Below is a small trained network, with its code and all its weights. Each question gives an input and a class and asks what happens when units are switched off, that is, made to give their printed mean instead of their output.

import numpy as np


def w(rows, s, z=0):
    codes = np.array(rows[::2]) - 128.0
    scale = np.full(codes.shape[1], s)
    scale[-1] = z or s
    return codes * scale


def f(y):
    return y / 2 * (1 + np.tanh(0.7978845608 * (y + 0.044715 * y**3)))


def log_softmax(a):
    a = a - a.max(-1, keepdims=True)
    return a - np.log(np.exp(a).sum(-1, keepdims=True))


def net(x, mask):
    res = np.array(x, float).reshape(1, 5) / 4 @ E
    y = f(res @ A[0][:, :-1].T + A[0][:, -1])
    res = res + np.where(mask, y, B[0][:, -1]) @ B[0][:, :-1]
    return log_softmax(res[-1] @ U[:, :-1].T + U[:, -1])


A, B = {}, {}
E = w([
[55,139,56,140,134,142,140],'x0',
[91,89,162,139,134,102,254],'x1',
[124,83,123,98,214,173,127],'x2',
[148,85,135,253,112,167,83],'x3',
[74,58,142,78,81,80,46],'x4',
],0.011)
A[0] = w([
[133,247,97,119,143,119,18,2],'n1',
[134,233,157,160,128,178,165,123],'n2',
[42,203,20,140,48,131,143,117],'n3',
[138,191,121,37,177,95,154,16],'n4',
[239,157,188,128,56,43,138,85],'n5',
[45,112,187,164,115,72,225,10],'n6',
[74,60,104,104,134,2,68,26],'n7',
[138,169,112,45,103,78,141,92],'n8',
[219,119,214,63,222,104,89,125],'n9',
[161,221,124,142,203,144,164,15],'n10',
],0.0093,0.006)
B[0] = w([
[210,178,193,116,209,7,154,206],'n1',
[107,102,209,81,40,121,86,230],'n2',
[79,169,93,123,170,223,143,254],'n3',
[181,57,75,238,124,187,75,206],'n4',
[24,138,103,145,205,191,182,239],'n5',
[238,180,201,103,236,81,39,252],'n6',
[107,160,193,115,102,165,107,233],'n7',
[181,124,99,199,47,156,77,217],'n8',
[105,160,118,107,144,198,142,252],'n9',
[22,102,243,116,99,72,96,207],'n10',
],0.011,0.0066)
U = w([
[204,162,147,101,169,74,106,104],'0',
[168,99,118,248,72,152,74,136],'1',
[78,124,172,63,42,110,72,106],'2',
[118,145,109,112,131,150,142,250],'3',
[82,157,100,106,180,186,142,83],'4',
[136,132,81,71,95,131,165,153],'5',
[129,96,67,124,114,84,139,63],'6',
],0.016,0.018)

Each question gives the input, the list of numbers given to net, and the class t.
The units are the neurons (one row each of A and B). Each row of codes is followed by its name. A weight is (code - 128) times the scale printed after its matrix; where a second scale follows, it is the last column's (A, B and U).
mask holds one flag per neuron, in row order. A switched-off neuron (its flag False) gives its mean, the last column of its row in B, instead of its output. The means were averaged over made-up inputs and are rounded, as every weight is.
A unit's drop is (log p(t) with every unit on - log p(t) with that unit switched off) / (log p(t) with every unit on - log p(t) with every unit switched off).
The circuit of an input: a set's keep is (log p(t) with only the set's units on - log p(t) with every unit switched off) / (log p(t) with every unit on - log p(t) with every unit switched off). Starting from all 10 units, units are removed one at a time, each time the one whose removal leaves the highest keep (on an exact tie, the one counted first), for as long as the keep stays at least 0.8.
units of the circuit, in order: the units of the circuit, biggest drop first
most important unit: the unit with the biggest drop
top k neurons: the k neurons with the biggest drops, biggest first
input [6,5,-8,4,7], class 3: units of the circuit, in order	n3
input [-3,4,-8,0,7], class 3: top 2 neurons	n5, n2
input [-8,-2,2,-6,-1], class 4: top 2 neurons	n9, n5
input [-8,-5,-3,-4,-8], class 2: top 2 neurons	n2, n10
input [2,6,5,-7,1], class 1: units of the circuit, in order	n4, n8
input [-5,2,2,7,8], class 2: top 3 neurons	n4, n7, n8
input [-1,2,1,-5,-1], class 1: units of the circuit, in order	n4, n8
input [-1,-5,-2,-6,6], class 1: units of the circuit, in order	n8, n4
input [6,-3,8,5,-8], class 2: top 2 neurons	n10, n2
input [5,-5,-3,4,1], class 0: top 3 neurons	n1, n5, n9
input [-5,4,2,-1,-7], class 2: units of the circuit, in order	n10, n2
input [8,6,-7,2,-4], class 4: top 2 neurons	n3, n1
input [-8,-3,-2,7,2], class 4: units of the circuit, in order	n5, n8
input [-8,-5,4,3,-3], class 4: most important unit	n9
input [-5,-1,4,3,3], class 4: top 4 neurons	n9, n8, n2, n4
input [6,-5,1,-6,4], class 1: top 3 neurons	n8, n4, n5
input [6,4,-5,-8,-5], class 1: top 2 neurons	n4, n8
input [-4,-1,-7,4,2], class 3: top 4 neurons	n5, n8, n4, n3
input [1,5,3,-2,1], class 0: units of the circuit, in order	n6, n5
input [6,-5,1,5,-6], class 2: units of the circuit, in order	n2, n10, n4
input [7,2,-1,0,5], class 4: most important unit	n3
